Here is a tiny trained network, its code and every weight. The questions are about switching its units off for an input and a class, where a switched-off unit gives its printed mean instead of its output.

import numpy as np


def w(rows, s, z=0):
    codes = np.array(rows[::2]) - 128.0
    scale = np.full(codes.shape[1], s)
    scale[-1] = z or s
    return codes * scale


def f(y):
    return y / 2 * (1 + np.tanh(0.7978845608 * (y + 0.044715 * y**3)))


def log_softmax(a):
    a = a - a.max(-1, keepdims=True)
    return a - np.log(np.exp(a).sum(-1, keepdims=True))


def net(x, mask):
    res = np.array(x, float).reshape(1, 2) / 4 @ E
    y = f(res @ A[0][:, :-1].T + A[0][:, -1])
    res = res + np.where(mask, y, B[0][:, -1]) @ B[0][:, :-1]
    return log_softmax(res[-1] @ U[:, :-1].T + U[:, -1])


A, B = {}, {}
E = w([
[21,142,3,77,105,240,138],'x0',
[103,51,123,195,205,107,203],'x1',
],0.011)
A[0] = w([
[126,98,134,186,176,117,151,109],'N1',
[160,195,143,86,60,130,65,168],'N2',
[132,77,146,222,199,94,164,225],'N3',
[221,131,237,154,129,66,109,174],'N4',
[57,139,52,74,109,193,143,234],'N5',
[144,183,125,77,60,139,83,193],'N6',
[219,126,239,157,135,55,108,156],'N7',
[227,128,250,159,133,57,110,166],'N8',
[129,75,148,230,200,92,165,229],'N9',
[134,215,120,53,26,151,79,224],'N10',
[70,128,67,91,115,166,146,160],'N11',
[118,170,98,51,74,165,107,218],'N12',
[133,74,148,230,202,100,160,228],'N13',
[87,95,104,139,162,142,166,253],'N14',
[125,77,147,196,187,92,163,187],'N15',
[116,168,99,52,73,162,109,211],'N16',
[131,219,118,54,27,149,69,222],'N17',
],0.011,0.0033)
B[0] = w([
[154,136,155,141,169,85,167,160],'N1',
[151,170,159,94,88,48,80,204],'N2',
[155,152,171,134,228,105,169,198],'N3',
[226,42,57,135,136,138,83,240],'N4',
[107,46,102,134,131,218,104,221],'N5',
[134,161,167,79,96,77,96,198],'N6',
[211,30,64,148,139,136,90,243],'N7',
[245,18,48,143,140,140,78,251],'N8',
[156,150,173,131,225,105,175,201],'N9',
[122,165,211,34,88,91,95,230],'N10',
[124,66,95,133,134,185,120,190],'N11',
[74,140,160,91,98,149,120,201],'N12',
[155,154,172,133,240,102,173,200],'N13',
[138,114,102,150,157,133,153,169],'N14',
[155,153,173,130,221,94,173,185],'N15',
[87,135,157,97,107,149,121,198],'N16',
[124,174,229,2,77,81,82,233],'N17',
],0.0089,0.019)
U = w([
[106,110,136,108,113,155,120,191],'0',
[151,111,106,122,97,108,109,126],'1',
[137,144,153,143,145,101,145,3],'2',
[148,175,154,108,104,85,113,17],'3',
[104,91,56,169,96,156,118,104],'4',
[150,91,88,172,147,140,131,181],'5',
[109,255,161,145,137,92,151,188],'6',
[88,201,172,112,98,122,125,167],'7',
],0.013,0.0044)

Each question gives the input, the list of numbers given to net, and the class t.
The units are the neurons (one row each of A and B). Each row of codes is followed by its name. A weight is (code - 128) times the scale printed after its matrix; where a second scale follows, it is the last column's (A, B and U).
mask holds one flag per neuron, in row order. A switched-off neuron (its flag False) gives its mean, the last column of its row in B, instead of its output. The means were averaged over made-up inputs and are rounded, as every weight is.
A unit's drop is (log p(t) with every unit on - log p(t) with that unit switched off) / (log p(t) with every unit on - log p(t) with every unit switched off).
The circuit of an input: a set's keep is (log p(t) with only the set's units on - log p(t) with every unit switched off) / (log p(t) with every unit on - log p(t) with every unit switched off). Starting from the 12 units with the biggest drops (on a tie, the unit counted first), units are removed one at a time, each time the one whose removal leaves the highest keep (on an exact tie, the one counted first), for as long as the keep stays at least 0.8.
units of the circuit, in order: the units of the circuit, biggest drop first
k most important neurons: the k neurons with the biggest drops, biggest first
drop of u: that unit's drop, to one decimal
input [-1,-2], class 3: units of the circuit, in order -> N5
input [8,0], class 0: units of the circuit, in order -> N5, N8
input [4,-1], class 0: 2 most important neurons -> N5, N11
input [2,2], class 5: 3 most important neurons -> N17, N10, N12
input [5,0], class 0: units of the circuit, in order -> N8, N5
input [2,7], class 2: 2 most important neurons -> N17, N10
input [1,3], class 2: 2 most important neurons -> N8, N7
input [4,0], class 0: 3 most important neurons -> N8, N7, N4
input [2,1], class 4: drop of N17 -> 0.3
input [6,-4], class 7: drop of N8 -> 0.1
input [1,-1], class 7: drop of N4 -> 0.2
input [-4,4], class 5: drop of N3 -> 0.0
